Here is a tiny trained network, its code and every weight. The questions are about switching its units off for an input and a class, where a switched-off unit gives its printed mean instead of its output.

import numpy as np


def w(rows, s, z=0):
    codes = np.array(rows[::2]) - 128.0
    scale = np.full(codes.shape[1], s)
    scale[-1] = z or s
    return codes * scale


def f(y):
    return np.maximum(y, 0)


def log_softmax(a):
    a = a - a.max(-1, keepdims=True)
    return a - np.log(np.exp(a).sum(-1, keepdims=True))


def net(x, mask):
    res = np.array(x, float).reshape(1, 8) / 4 @ E
    y = f(res @ A[0][:, :-1].T + A[0][:, -1])
    res = res + np.where(mask, y, B[0][:, -1]) @ B[0][:, :-1]
    return log_softmax(res[-1] @ U[:, :-1].T + U[:, -1])


A, B = {}, {}
E = w([
[130,111,128,120,134,125,137],'x0',
[157,134,147,144,137,119,125],'x1',
[112,120,112,130,125,132,126],'x2',
[186,38,114,133,197,207,233],'x3',
[117,121,119,119,125,141,124],'x4',
[44,47,170,204,231,224,3],'x5',
[209,217,61,14,199,206,51],'x6',
[82,83,57,97,46,159,103],'x7',
],0.0052)
A[0] = w([
[192,149,93,84,179,157,86,2],'neuron 0',
[183,160,120,54,192,209,67,24],'neuron 1',
[45,65,238,243,82,69,196,26],'neuron 2',
[79,34,177,202,80,87,158,67],'neuron 3',
[165,40,99,89,157,254,247,221],'neuron 4',
[158,187,142,72,154,218,103,20],'neuron 5',
[172,185,237,174,221,98,143,224],'neuron 6',
[42,62,209,218,218,212,4,66],'neuron 7',
],0.006,0.0043)
B[0] = w([
[227,68,44,186,225,136,163,158],'neuron 0',
[207,45,73,141,209,100,171,190],'neuron 1',
[251,20,15,72,247,142,74,196],'neuron 2',
[182,78,94,124,195,182,125,181],'neuron 3',
[22,168,234,118,38,181,160,247],'neuron 4',
[204,71,98,156,212,118,177,165],'neuron 5',
[58,130,124,73,45,244,24,227],'neuron 6',
[148,233,212,242,60,3,246,254],'neuron 7',
],0.0062,0.0068)
U = w([
[240,25,2,128,224,116,135,8],'0',
[160,227,208,156,14,11,233,88],'1',
[33,140,179,86,28,168,82,253],'2',
[56,135,130,100,41,190,60,241],'3',
[49,132,139,86,105,142,87,211],'4',
[81,146,127,103,79,134,90,176],'5',
[77,145,163,113,69,152,68,112],'6',
],0.0055,0.0033)

Each question gives the input, the list of numbers given to net, and the class t.
The units are the neurons (one row each of A and B). Each row of codes is followed by its name. A weight is (code - 128) times the scale printed after its matrix; where a second scale follows, it is the last column's (A, B and U).
mask holds one flag per neuron, in row order. A switched-off neuron (its flag False) gives its mean, the last column of its row in B, instead of its output. The means were averaged over made-up inputs and are rounded, as every weight is.
A unit's drop is (log p(t) with every unit on - log p(t) with that unit switched off) / (log p(t) with every unit on - log p(t) with every unit switched off).
The circuit of an input: a set's keep is (log p(t) with only the set's units on - log p(t) with every unit switched off) / (log p(t) with every unit on - log p(t) with every unit switched off). Starting from all 8 units, units are removed one at a time, each time the one whose removal leaves the highest keep (on an exact tie, the one counted first), for as long as the keep stays at least 0.8.
units of the circuit, in order: the units of the circuit, biggest drop first
unit that matters most: the unit with the biggest drop
top k neurons: the k neurons with the biggest drops, biggest first
drop when u is switched off: that unit's drop, to one decimal
input [-2,-1,-6,6,-1,-5,-4,2], class 2: units of the circuit, in order	(neuron 7; neuron 4)
input [0,6,-5,8,6,-1,-6,-5], class 2: top 3 neurons	(neuron 4; neuron 6; neuron 1)
input [6,3,3,8,-3,7,1,-8], class 2: unit that matters most	neuron 6
input [3,0,4,5,7,7,6,-3], class 1: top 3 neurons	(neuron 7; neuron 4; neuron 2)
input [-2,-7,6,-7,-2,5,-8,1], class 0: top 3 neurons	(neuron 2; neuron 3; neuron 4)
input [3,2,4,8,5,-1,-5,-7], class 2: top 2 neurons	(neuron 4; neuron 6)
input [-8,-5,-7,-1,-8,-6,4,-6], class 4: top 2 neurons	(neuron 7; neuron 6)
input [-8,-3,0,-5,2,-8,-8,5], class 0: units of the circuit, in order	(neuron 2; neuron 4)
input [3,-1,-7,6,8,-4,-7,-6], class 4: units of the circuit, in order	(neuron 6; neuron 7)
input [2,4,-4,-2,4,6,3,3], class 1: units of the circuit, in order	(neuron 7; neuron 6)
input [1,3,-1,5,6,2,-8,-5], class 0: top 2 neurons	(neuron 2; neuron 3)
input [6,4,7,1,-3,4,-6,5], class 0: top 3 neurons	(neuron 2; neuron 3; neuron 6)
input [-1,-4,-1,-6,-1,4,-7,5], class 0: drop when neuron 2 is switched off	0.7
input [1,3,5,6,-4,8,0,1], class 1: drop when neuron 7 is switched off	0.9
input [-5,-2,4,5,-7,7,3,-7], class 1: drop when neuron 7 is switched off	1.2
